Below are the code and all the weights of a small trained network. Each question names an input and a target symbol and asks about switching units off, where a switched-off unit gives its printed mean instead of its output.

import numpy as np


def w(rows, s, z=0):
    codes = np.array(rows[::2]) - 128.0
    scale = np.full(codes.shape[1], s)
    scale[-1] = z or s
    return codes * scale


def norm(h):
    return h / np.sqrt((h * h).mean(-1, keepdims=True) + 1e-5)


def f(y):
    return np.maximum(y, 0)


def softmax(a):
    e = np.exp(a - a.max(-1, keepdims=True))
    return e / e.sum(-1, keepdims=True)


def log_softmax(a):
    a = a - a.max(-1, keepdims=True)
    return a - np.log(np.exp(a).sum(-1, keepdims=True))


def net(x, mask):
    ids = ['ΛΦΨΩαβγδζθξτ'.index(c) for c in x.split()]
    T = len(ids)
    res = E[ids] + P[:T]
    r = norm(res)
    for j in range(2):
        rows = slice(3 * j, 3 * j + 3)
        q, k, v = (r @ M[0][rows].T for M in (Q, K, V))
        z = softmax(np.where(np.tri(T) > 0, q @ k.T / 3**0.5, -1e9)) @ v
        o = O[0][rows]
        res = res + np.where(mask[j], z, o[:, -1]) @ o[:, :-1]
    y = f(norm(res) @ A[0][:, :-1].T + A[0][:, -1])
    res = res + np.where(mask[2:6], y, B[0][:, -1]) @ B[0][:, :-1]
    return log_softmax(norm(res)[-1] @ U[:, :-1].T + U[:, -1])


Q, K, V, O, A, B = {}, {}, {}, {}, {}, {}
E = w([
[91,21,42,71,148,115],'Λ',
[107,85,72,107,177,168],'Φ',
[134,75,106,108,195,140],'Ψ',
[185,69,76,126,165,159],'Ω',
[142,40,2,132,192,121],'α',
[167,115,56,67,199,175],'β',
[192,39,57,117,216,98],'γ',
[99,92,40,120,175,201],'δ',
[174,105,5,83,208,180],'ζ',
[130,70,65,180,233,158],'θ',
[143,20,74,150,162,119],'ξ',
[131,56,12,127,168,195],'τ',
],0.0032)
P = w([
[125,155,148,136,110,117],'0',
[148,139,5,78,135,141],'1',
[123,132,150,127,125,136],'2',
[141,131,14,71,141,143],'3',
[129,137,146,129,101,131],'4',
[82,161,69,111,121,51],'5',
[121,121,159,119,128,141],'6',
[112,138,103,146,194,128],'7',
],0.014)
Q[0] = w([
[165,16,120,158,202,255],'head 0',
[175,45,101,93,71,192],'head 0',
[102,185,72,204,172,47],'head 0',
[104,150,162,128,85,87],'head 1',
[137,52,187,112,75,222],'head 1',
[101,223,152,173,80,27],'head 1',
],0.0086)
K[0] = w([
[177,195,126,156,5,102],'head 0',
[130,194,169,159,150,69],'head 0',
[160,43,164,80,86,186],'head 0',
[107,128,157,117,193,145],'head 1',
[121,218,167,182,163,53],'head 1',
[119,68,140,111,227,158],'head 1',
],0.011)
V[0] = w([
[69,157,251,119,83,145],'head 0',
[96,106,96,177,86,169],'head 0',
[84,77,185,131,158,62],'head 0',
[126,86,209,107,81,118],'head 1',
[77,138,92,57,123,152],'head 1',
[137,151,151,160,125,231],'head 1',
],0.011)
O[0] = w([
[66,71,254,102,143,124,254],'head 0',
[146,197,90,14,130,59,130],'head 0',
[203,133,213,116,219,194,95],'head 0',
[214,93,92,115,30,213,21],'head 1',
[27,216,99,160,85,170,125],'head 1',
[100,55,82,93,211,205,93],'head 1',
],0.0083,0.0045)
A[0] = w([
[177,158,4,211,146,117,99],'neuron 0',
[162,192,101,198,53,203,253],'neuron 1',
[19,125,26,139,134,101,75],'neuron 2',
[97,48,231,254,140,157,113],'neuron 3',
],0.0085,0.0038)
B[0] = w([
[103,57,185,176,182,186,201],'neuron 0',
[114,185,143,13,109,205,159],'neuron 1',
[233,114,192,147,79,134,254],'neuron 2',
[122,198,1,144,133,139,224],'neuron 3',
],0.0097,0.0078)
U = w([
[136,64,14,92,123,100,215],'Λ',
[124,89,177,164,166,225,95],'Φ',
[143,112,110,41,228,98,110],'Ψ',
[126,212,160,77,69,181,129],'Ω',
[63,95,234,86,114,92,96],'α',
[122,145,109,72,63,38,238],'β',
[218,194,57,157,149,167,5],'γ',
[233,71,186,102,100,115,83],'δ',
[108,104,187,207,53,107,134],'ζ',
[87,147,36,185,65,135,109],'θ',
[10,161,101,119,178,137,175],'ξ',
[144,206,191,168,165,49,91],'τ',
],0.012,0.002)

Each question gives the input, a string of symbols that net reads in full, and the target symbol t.
The units are the heads (3 rows each of Q, K, V and O) and the neurons (one row each of A and B). Each row of codes is followed by its name. A weight is (code - 128) times the scale printed after its matrix; where a second scale follows, it is the last column's (O, A, B and U).
mask holds one flag per unit, heads first, then neurons. A switched-off unit (its flag False) gives its mean, the last column of its rows in O or B, instead of its output. The means were averaged over made-up inputs and are rounded, as every weight is.
A unit's drop is (log p(t) with every unit on - log p(t) with that unit switched off) / (log p(t) with every unit on - log p(t) with every unit switched off).
The circuit of an input: a set's keep is (log p(t) with only the set's units on - log p(t) with every unit switched off) / (log p(t) with every unit on - log p(t) with every unit switched off). Starting from all 6 units, units are removed one at a time, each time the one whose removal leaves the highest keep (on an exact tie, the one counted first), for as long as the keep stays at least 0.8.
circuit, biggest first: the units of the circuit, biggest drop first
top k neurons: the k neurons with the biggest drops, biggest first
heads that matter: for each layer, one digit per head in row order, 1 if its drop is at least 0.15 and else 0, layers parted by /
input Φ α γ Λ γ α, target Φ: circuit, biggest first => head 0; neuron 0
input α α β ξ Ψ ξ ξ Ψ, target ξ: circuit, biggest first => head 0; neuron 3; neuron 2
input δ α Ψ ζ α Ψ β, target α: circuit, biggest first => head 0
input α Ψ Φ γ γ Ψ γ α, target Φ: top 3 neurons => neuron 0; neuron 1; neuron 3
input θ α Ψ Ω τ γ α, target Ψ: circuit, biggest first => head 1; neuron 2
input Ψ Ω δ β γ, target Φ: circuit, biggest first => head 0; neuron 3
input τ θ Ω α θ Φ, target δ: circuit, biggest first => neuron 2; head 1
input ξ ζ Λ Ψ, target Ψ: top 3 neurons => neuron 2; neuron 3; neuron 0
input Λ α ξ ζ γ ζ δ, target Ω: circuit, biggest first => head 1; neuron 1
input ξ β Φ Ω, target Ψ: heads that matter => 10
input β ξ β, target θ: heads that matter => 10
input ζ Φ β γ, target θ: heads that matter => 11
input α Ψ θ Ψ ζ, target τ: heads that matter => 01
input α Ψ ζ θ θ θ, target θ: circuit, biggest first => head 0
input α δ Ψ Φ α Λ θ ξ, target γ: top 2 neurons => neuron 0; neuron 2
input δ ξ γ θ α Φ β α, target γ: circuit, biggest first => head 0; neuron 0; neuron 2
input β Λ β δ Φ ξ, target ζ: top 2 neurons => neuron 2; neuron 3
input Ψ Ψ τ β θ ζ Λ Ω, target τ: circuit, biggest first => neuron 2; head 1; neuron 3; head 0
input δ θ τ, target α: top 2 neurons => neuron 3; neuron 2
input ξ γ Ψ Ψ Φ, target δ: circuit, biggest first => head 1
input Ω Ω β ξ τ θ ξ, target Λ: top 3 neurons => neuron 3; neuron 2; neuron 0
